Here is a tiny trained network, its code and every weight. The questions are about switching its units off for an input and a class, where a switched-off unit gives its printed mean instead of its output.

import numpy as np


def w(rows, s, z=0):
    codes = np.array(rows[::2]) - 128.0
    scale = np.full(codes.shape[1], s)
    scale[-1] = z or s
    return codes * scale


def norm(h):
    return h / np.sqrt((h * h).mean(-1, keepdims=True) + 1e-5)


def f(y):
    return np.maximum(y, 0)


def log_softmax(a):
    a = a - a.max(-1, keepdims=True)
    return a - np.log(np.exp(a).sum(-1, keepdims=True))


def net(x, mask):
    res = np.array(x, float).reshape(1, 3) / 4 @ E
    u = 0
    for l in range(2):
        y = f(norm(res) @ A[l][:, :-1].T + A[l][:, -1])
        res = res + np.where(mask[u : u + 12], y, B[l][:, -1]) @ B[l][:, :-1]
        u += 12
    return log_softmax(norm(res)[-1] @ U[:, :-1].T + U[:, -1])


A, B = {}, {}
E = w([
[126,129,145,105,124,136,136,120,232,92,118,132],'x0',
[1,129,130,212,127,131,133,129,95,134,126,136],'x1',
[130,113,128,139,137,124,112,34,131,137,124,124],'x2',
],0.0027)
A[0] = w([
[130,127,130,129,134,124,135,135,124,128,128,126,103],'0.n1',
[126,120,122,126,128,129,127,130,122,127,129,130,95],'0.n2',
[110,129,121,147,122,123,127,133,61,142,139,120,98],'0.n3',
[188,135,137,93,127,132,136,255,154,111,124,131,102],'0.n4',
[74,131,120,155,126,127,132,173,66,135,136,131,108],'0.n5',
[68,135,123,149,126,128,136,223,98,125,135,134,79],'0.n6',
[127,141,130,128,144,134,132,140,117,126,133,130,117],'0.n7',
[145,120,109,130,128,127,125,139,84,144,149,136,79],'0.n8',
[122,124,123,126,124,127,117,143,109,127,125,129,104],'0.n9',
[127,132,147,120,126,140,113,149,109,122,108,121,116],'0.n10',
[200,132,133,128,131,129,132,102,11,133,127,130,2],'0.n11',
[125,130,137,127,128,124,143,153,104,122,130,128,114],'0.n12',
],0.0092,0.0013)
B[0] = w([
[129,150,130,135,160,132,157,102,127,128,145,141,132],'0.n1',
[131,136,122,139,123,135,152,112,139,140,135,118,131],'0.n2',
[173,117,141,85,191,154,101,160,95,78,94,197,203],'0.n3',
[82,60,2,60,113,67,58,209,131,230,249,93,255],'0.n4',
[137,135,193,143,122,145,127,110,46,133,38,86,230],'0.n5',
[169,121,208,122,142,169,130,87,146,88,30,143,228],'0.n6',
[128,142,139,144,133,132,149,123,137,95,129,133,141],'0.n7',
[134,149,88,157,79,104,149,31,185,189,170,74,174],'0.n8',
[120,169,130,172,88,136,204,89,197,148,131,88,147],'0.n9',
[129,167,136,205,157,115,116,74,96,48,182,199,144],'0.n10',
[63,88,57,81,95,79,89,216,187,164,234,104,233],'0.n11',
[122,140,160,201,148,144,185,94,118,68,169,161,154],'0.n12',
],0.0063,0.0087)
A[1] = w([
[137,171,104,148,98,112,124,149,123,132,135,145,43],'1.n1',
[138,142,136,114,120,140,140,158,229,91,123,151,29],'1.n2',
[131,146,118,138,147,136,152,123,151,137,133,110,94],'1.n3',
[126,119,65,107,108,107,112,159,92,195,156,97,85],'1.n4',
[146,166,84,108,134,130,114,157,123,155,114,139,91],'1.n5',
[37,147,134,192,134,139,142,119,100,117,112,145,66],'1.n6',
[181,135,134,162,121,142,196,129,83,166,124,113,64],'1.n7',
[158,157,140,162,172,148,153,118,82,77,105,186,248],'1.n8',
[247,155,109,84,109,131,156,224,161,120,141,139,160],'1.n9',
[1,142,72,199,99,111,146,153,144,159,193,125,1],'1.n10',
[144,165,123,125,108,134,148,135,175,110,129,109,103],'1.n11',
[128,149,133,178,109,140,154,88,159,105,142,151,23],'1.n12',
],0.0079,0.00061)
B[1] = w([
[57,128,122,152,181,163,114,178,112,136,138,192,136],'1.n1',
[134,112,111,239,170,114,181,84,86,176,173,147,146],'1.n2',
[109,147,149,152,106,145,132,142,191,101,132,113,130],'1.n3',
[88,72,80,134,153,117,119,162,188,165,169,136,248],'1.n4',
[99,72,156,158,72,131,98,80,163,138,144,53,158],'1.n5',
[190,97,149,65,123,133,70,180,134,97,140,102,157],'1.n6',
[45,135,147,102,113,148,106,167,244,70,92,139,142],'1.n7',
[76,42,168,169,134,138,151,185,144,209,65,110,179],'1.n8',
[181,153,198,21,151,115,73,181,84,1,160,113,170],'1.n9',
[149,23,110,88,175,96,54,140,130,150,195,98,219],'1.n10',
[112,106,148,165,147,136,158,116,175,123,110,168,134],'1.n11',
[68,182,82,77,87,122,152,174,111,160,98,138,139],'1.n12',
],0.0063,0.011)
U = w([
[129,113,203,137,130,164,119,147,103,121,22,119,158],'0',
[121,86,85,88,133,102,80,160,150,151,186,110,190],'1',
[106,170,103,194,133,125,192,75,141,155,129,165,139],'2',
[193,172,160,133,154,122,149,92,123,64,157,150,89],'3',
[170,218,91,146,54,153,131,118,82,90,119,129,8],'4',
[107,224,88,90,69,136,138,108,125,125,94,133,68],'5',
[161,245,102,143,86,152,121,127,95,100,119,126,3],'6',
],0.011,0.0046)

Each question gives the input, the list of numbers given to net, and the class t.
The units are the neurons (one row each of A and B). Each row of codes is followed by its name. A weight is (code - 128) times the scale printed after its matrix; where a second scale follows, it is the last column's (A, B and U).
mask holds one flag per neuron, layer by layer. A switched-off neuron (its flag False) gives its mean, the last column of its row in B, instead of its output. The means were averaged over made-up inputs and are rounded, as every weight is.
A unit's drop is (log p(t) with every unit on - log p(t) with that unit switched off) / (log p(t) with every unit on - log p(t) with every unit switched off).
The circuit of an input: a set's keep is (log p(t) with only the set's units on - log p(t) with every unit switched off) / (log p(t) with every unit on - log p(t) with every unit switched off). Starting from the 12 units with the biggest drops (on a tie, the unit counted first), units are removed one at a time, each time the one whose removal leaves the highest keep (on an exact tie, the one counted first), for as long as the keep stays at least 0.8.
circuit, biggest first: the units of the circuit, biggest drop first
most important unit: the unit with the biggest drop
top k neurons: the k neurons with the biggest drops, biggest first
k most important neurons of layer l: the k neurons of layer l with the biggest drops, biggest first
drop when u is switched off: that unit's drop, to one decimal
input [8,-4,8], class 2: circuit, biggest first => (0.n4, 0.n5, 1.n2, 1.n10)
input [-5,1,-3], class 0: most important unit => 0.n5
input [2,-2,6], class 2: circuit, biggest first => (0.n4, 0.n5, 1.n10, 1.n2)
input [4,-4,4], class 3: top 2 neurons => (0.n4, 0.n11)
input [4,6,3], class 0: top 2 neurons => (0.n4, 0.n11)
input [4,-3,4], class 3: top 3 neurons => (0.n4, 0.n5, 0.n11)
input [8,5,-1], class 2: top 4 neurons => (0.n5, 0.n4, 1.n2, 0.n11)
input [3,-2,5], class 2: 2 most important neurons of layer 0 => (0.n4, 0.n11)
input [4,-4,6], class 3: 4 most important neurons of layer 0 => (0.n4, 0.n5, 0.n11, 0.n8)
input [4,1,3], class 2: top 3 neurons => (0.n5, 0.n4, 0.n11)
input [-6,0,-2], class 0: 2 most important neurons of layer 1 => (1.n4, 1.n10)
input [6,-4,4], class 3: 2 most important neurons of layer 1 => (1.n9, 1.n10)
input [3,-2,7], class 2: top 4 neurons => (0.n4, 0.n11, 0.n5, 0.n3)
input [5,-3,7], class 2: top 4 neurons => (0.n4, 0.n11, 0.n5, 0.n3)
input [5,3,0], class 2: 3 most important neurons of layer 1 => (1.n2, 1.n10, 1.n9)
input [7,1,2], class 2: drop when 0.n3 is switched off => 0.1
input [2,8,5], class 0: drop when 0.n4 is switched off => 0.5
input [-1,3,-4], class 0: drop when 0.n5 is switched off => 0.0
